Here is a tiny trained network, its code and every weight. The questions are about switching its units off for an input and a class, where a switched-off unit gives its printed mean instead of its output.

import numpy as np


def w(rows, s, z=0):
    codes = np.array(rows[::2]) - 128.0
    scale = np.full(codes.shape[1], s)
    scale[-1] = z or s
    return codes * scale


def f(y):
    return y / 2 * (1 + np.tanh(0.7978845608 * (y + 0.044715 * y**3)))


def log_softmax(a):
    a = a - a.max(-1, keepdims=True)
    return a - np.log(np.exp(a).sum(-1, keepdims=True))


def net(x, mask):
    res = np.array(x, float).reshape(1, 3) / 4 @ E
    y = f(res @ A[0][:, :-1].T + A[0][:, -1])
    res = res + np.where(mask, y, B[0][:, -1]) @ B[0][:, :-1]
    return log_softmax(res[-1] @ U[:, :-1].T + U[:, -1])


A, B = {}, {}
E = w([
[120,133,45,174],'x0',
[97,88,103,119],'x1',
[253,80,101,72],'x2',
],0.015)
A[0] = w([
[141,134,59,205,170],'n0',
[89,118,154,9,174],'n1',
[133,111,203,91,246],'n2',
[68,107,201,190,254],'n3',
[105,120,129,207,148],'n4',
[35,144,192,204,242],'n5',
[203,53,125,227,109],'n6',
[60,217,116,197,215],'n7',
],0.011,0.0049)
B[0] = w([
[105,157,83,254,180],'n0',
[239,148,202,67,174],'n1',
[145,23,183,28,189],'n2',
[25,122,228,132,213],'n3',
[31,179,59,175,167],'n4',
[49,75,144,46,247],'n5',
[188,148,78,162,165],'n6',
[27,107,114,175,233],'n7',
],0.0093,0.016)
U = w([
[75,103,201,67,89],'0',
[170,146,6,141,184],'1',
[155,82,155,64,219],'2',
[114,163,141,140,2],'3',
[146,151,141,165,17],'4',
[65,133,87,169,222],'5',
],0.014,0.0053)

Each question gives the input, the list of numbers given to net, and the class t.
The units are the neurons (one row each of A and B). Each row of codes is followed by its name. A weight is (code - 128) times the scale printed after its matrix; where a second scale follows, it is the last column's (A, B and U).
mask holds one flag per neuron, in row order. A switched-off neuron (its flag False) gives its mean, the last column of its row in B, instead of its output. The means were averaged over made-up inputs and are rounded, as every weight is.
A unit's drop is (log p(t) with every unit on - log p(t) with that unit switched off) / (log p(t) with every unit on - log p(t) with every unit switched off).
The circuit of an input: a set's keep is (log p(t) with only the set's units on - log p(t) with every unit switched off) / (log p(t) with every unit on - log p(t) with every unit switched off). Starting from all 8 units, units are removed one at a time, each time the one whose removal leaves the highest keep (on an exact tie, the one counted first), for as long as the keep stays at least 0.8.
circuit, biggest first: the units of the circuit, biggest drop first
top k neurons: the k neurons with the biggest drops, biggest first
drop when u is switched off: that unit's drop, to one decimal
input [6,1,1], class 1: circuit, biggest first -> [n3, n5]
input [6,8,1], class 1: circuit, biggest first -> [n3, n5]
input [1,1,-1], class 5: top 4 neurons -> [n2, n1, n5, n3]
input [0,2,4], class 2: top neuron -> [n0]
input [0,4,1], class 2: circuit, biggest first -> [n7, n3]
input [1,-8,6], class 1: top 4 neurons -> [n5, n3, n6, n1]
input [-3,3,5], class 2: drop when n2 is switched off -> 0.0
input [-5,8,1], class 2: drop when n3 is switched off -> 0.1
input [-8,6,1], class 2: drop when n7 is switched off -> 0.2
input [2,-7,-2], class 5: top 2 neurons -> [n2, n1]
